Below is a small trained network, with its code and all its weights. Each question gives an input and a class and asks what happens when units are switched off, that is, made to give their printed mean instead of their output.

import numpy as np


def w(rows, s, z=0):
    codes = np.array(rows[::2]) - 128.0
    scale = np.full(codes.shape[1], s)
    scale[-1] = z or s
    return codes * scale


def norm(h):
    return h / np.sqrt((h * h).mean(-1, keepdims=True) + 1e-5)


def f(y):
    return y / 2 * (1 + np.tanh(0.7978845608 * (y + 0.044715 * y**3)))


def log_softmax(a):
    a = a - a.max(-1, keepdims=True)
    return a - np.log(np.exp(a).sum(-1, keepdims=True))


def net(x, mask):
    res = np.array(x, float).reshape(1, 6) / 4 @ E
    u = 0
    for l in range(4):
        y = f(norm(res) @ A[l][:, :-1].T + A[l][:, -1])
        res = res + np.where(mask[u : u + 7], y, B[l][:, -1]) @ B[l][:, :-1]
        u += 7
    return log_softmax(norm(res)[-1] @ U[:, :-1].T + U[:, -1])


A, B = {}, {}
E = w([
[160,137,107,202,143,39,177,187],'x0',
[71,113,105,90,163,80,170,19],'x1',
[137,88,94,148,117,135,104,174],'x2',
[162,235,119,83,238,120,85,189],'x3',
[2,143,157,193,198,207,175,98],'x4',
[27,217,88,61,68,99,167,125],'x5',
],0.007)
A[0] = w([
[118,101,105,82,105,65,70,142,175],'0.n0',
[170,172,141,104,153,224,72,86,252],'0.n1',
[182,181,160,188,80,60,116,147,80],'0.n2',
[130,184,114,89,154,101,56,171,145],'0.n3',
[149,134,106,139,108,47,183,208,134],'0.n4',
[155,62,116,160,134,104,161,179,50],'0.n5',
[142,82,147,53,138,255,153,162,126],'0.n6',
],0.0083,0.0025)
B[0] = w([
[98,147,128,179,134,180,179,73,183],'0.n0',
[159,153,181,158,127,74,178,84,254],'0.n1',
[94,122,254,134,115,98,147,84,169],'0.n2',
[179,139,143,118,164,103,86,78,208],'0.n3',
[141,145,151,164,153,180,79,74,205],'0.n4',
[107,142,116,172,75,139,101,126,156],'0.n5',
[166,110,137,210,98,110,101,137,212],'0.n6',
],0.0096,0.0047)
A[1] = w([
[182,104,249,139,53,119,102,138,132],'1.n0',
[92,173,113,77,90,145,83,98,156],'1.n1',
[144,145,166,128,144,85,158,126,95],'1.n2',
[131,180,95,168,151,117,11,3,114],'1.n3',
[65,147,131,117,73,106,84,32,3],'1.n4',
[152,191,87,98,133,181,57,45,29],'1.n5',
[200,128,171,42,15,134,39,93,238],'1.n6',
],0.0074,0.0013)
B[1] = w([
[187,169,112,151,135,217,1,3,252],'1.n0',
[174,126,162,153,46,32,132,83,155],'1.n1',
[88,109,86,108,212,230,36,244,156],'1.n2',
[175,139,168,60,76,59,195,120,254],'1.n3',
[128,80,61,150,93,118,53,148,203],'1.n4',
[157,119,131,186,165,149,226,140,175],'1.n5',
[62,133,107,213,144,192,113,162,227],'1.n6',
],0.0076,0.0057)
A[2] = w([
[142,161,163,157,173,162,113,122,191],'2.n0',
[168,146,102,27,174,133,125,110,20],'2.n1',
[160,193,193,50,149,128,153,121,1],'2.n2',
[134,52,66,167,85,142,165,153,101],'2.n3',
[78,128,126,137,189,146,126,163,174],'2.n4',
[118,54,121,111,172,102,153,119,48],'2.n5',
[52,70,2,112,201,159,91,59,155],'2.n6',
],0.0074,0.00083)
B[2] = w([
[50,74,123,123,159,108,180,79,255],'2.n0',
[147,255,92,155,188,126,151,91,153],'2.n1',
[161,119,109,90,195,145,113,234,211],'2.n2',
[145,183,79,56,230,103,68,41,177],'2.n3',
[116,101,59,159,183,82,136,118,142],'2.n4',
[122,101,37,153,24,138,109,140,130],'2.n5',
[154,108,111,105,117,41,99,199,204],'2.n6',
],0.0088,0.0034)
A[3] = w([
[129,91,108,115,164,90,203,115,88],'3.n0',
[99,83,79,123,185,151,124,137,27],'3.n1',
[69,119,85,153,152,110,187,198,175],'3.n2',
[197,209,103,108,254,179,142,156,165],'3.n3',
[176,191,169,132,20,25,197,114,120],'3.n4',
[138,11,77,89,12,80,180,70,6],'3.n5',
[126,105,187,164,105,247,72,134,76],'3.n6',
],0.0071,0.0017)
B[3] = w([
[152,128,86,185,107,89,100,120,158],'3.n0',
[115,164,94,91,181,153,189,136,128],'3.n1',
[170,142,96,150,220,214,110,190,166],'3.n2',
[123,86,169,70,161,53,124,108,253],'3.n3',
[133,147,117,187,122,187,156,152,186],'3.n4',
[85,91,120,59,70,104,118,161,213],'3.n5',
[123,100,162,210,86,185,9,137,245],'3.n6',
],0.011,0.0051)
U = w([
[184,186,101,156,52,122,207,120,56],'0',
[147,62,190,217,81,221,1,70,209],'1',
[74,159,146,82,62,227,128,193,4],'2',
[52,38,42,29,10,28,100,125,129],'3',
[188,159,222,26,208,36,119,107,203],'4',
[96,116,25,168,212,131,145,202,100],'5',
],0.011,0.0042)

Each question gives the input, the list of numbers given to net, and the class t.
The units are the neurons (one row each of A and B). Each row of codes is followed by its name. A weight is (code - 128) times the scale printed after its matrix; where a second scale follows, it is the last column's (A, B and U).
mask holds one flag per neuron, layer by layer. A switched-off neuron (its flag False) gives its mean, the last column of its row in B, instead of its output. The means were averaged over made-up inputs and are rounded, as every weight is.
A unit's drop is (log p(t) with every unit on - log p(t) with that unit switched off) / (log p(t) with every unit on - log p(t) with every unit switched off).
The circuit of an input: a set's keep is (log p(t) with only the set's units on - log p(t) with every unit switched off) / (log p(t) with every unit on - log p(t) with every unit switched off). Starting from the 12 units with the biggest drops (on a tie, the unit counted first), units are removed one at a time, each time the one whose removal leaves the highest keep (on an exact tie, the one counted first), for as long as the keep stays at least 0.8.
units of the circuit, in order: the units of the circuit, biggest drop first
unit that matters most: the unit with the biggest drop
top k neurons: the k neurons with the biggest drops, biggest first
top k neurons in layer l: the k neurons of layer l with the biggest drops, biggest first
drop when u is switched off: that unit's drop, to one decimal
input [5,1,-2,3,5,3], class 5: top 2 neurons in layer 2 : [2.n4 2.n3]
input [3,5,1,-1,7,5], class 5: top 2 neurons : [3.n2 1.n3]
input [-3,7,-1,4,-3,8], class 0: unit that matters most : 1.n1
input [8,4,-7,-2,-8,6], class 1: top 4 neurons : [0.n2 0.n4 3.n4 1.n4]
input [-1,6,-8,0,8,6], class 3: units of the circuit, in order : [1.n4 2.n6]
input [-7,5,-5,0,2,6], class 3: top 2 neurons : [1.n4 3.n5]
input [3,2,0,4,3,-3], class 5: top 2 neurons : [1.n0 2.n4]
input [4,-5,5,-7,7,4], class 5: units of the circuit, in order : [1.n0 2.n3 0.n2 3.n6]
input [4,-4,5,2,4,8], class 4: units of the circuit, in order : [1.n6 3.n6]
input [-1,-5,6,5,8,8], class 5: units of the circuit, in order : [1.n0 2.n4]
input [-6,6,2,3,7,-3], class 5: top 2 neurons : [1.n0 0.n3]
input [-8,3,6,0,3,2], class 3: top 2 neurons : [3.n5 1.n4]
input [7,-1,-1,1,-3,7], class 1: top 4 neurons : [0.n2 0.n4 1.n4 3.n4]
input [-3,5,-2,2,-4,5], class 0: unit that matters most : 3.n4
input [5,5,1,-2,5,-2], class 5: top 3 neurons : [3.n2 1.n3 0.n3]
input [3,5,3,1,-4,1], class 0: top 2 neurons in layer 3 : [3.n4 3.n6]
input [0,-7,-8,-2,4,7], class 2: top 2 neurons in layer 1 : [1.n0 1.n6]
input [6,8,-8,-1,-2,-5], class 3: top 2 neurons : [2.n5 3.n5]
input [5,2,7,0,0,5], class 0: top 2 neurons in layer 3 : [3.n4 3.n6]
input [0,7,3,2,8,6], class 5: unit that matters most : 3.n2
input [7,8,8,-8,6,-4], class 3: top 2 neurons : [3.n5 1.n6]
input [-7,6,-7,-2,6,-3], class 3: top 2 neurons in layer 1 : [1.n0 1.n4]
input [4,5,0,-2,-8,0], class 1: drop when 0.n2 is switched off : 1.6
input [2,6,0,-6,0,-4], class 3: drop when 1.n1 is switched off : 0.0
input [1,7,7,3,6,-6], class 5: drop when 3.n2 is switched off : 0.1
input [8,6,-5,-2,4,0], class 5: drop when 3.n2 is switched off : 0.6
input [8,-4,-3,7,2,-7], class 4: top neuron in layer 3 : [3.n3]
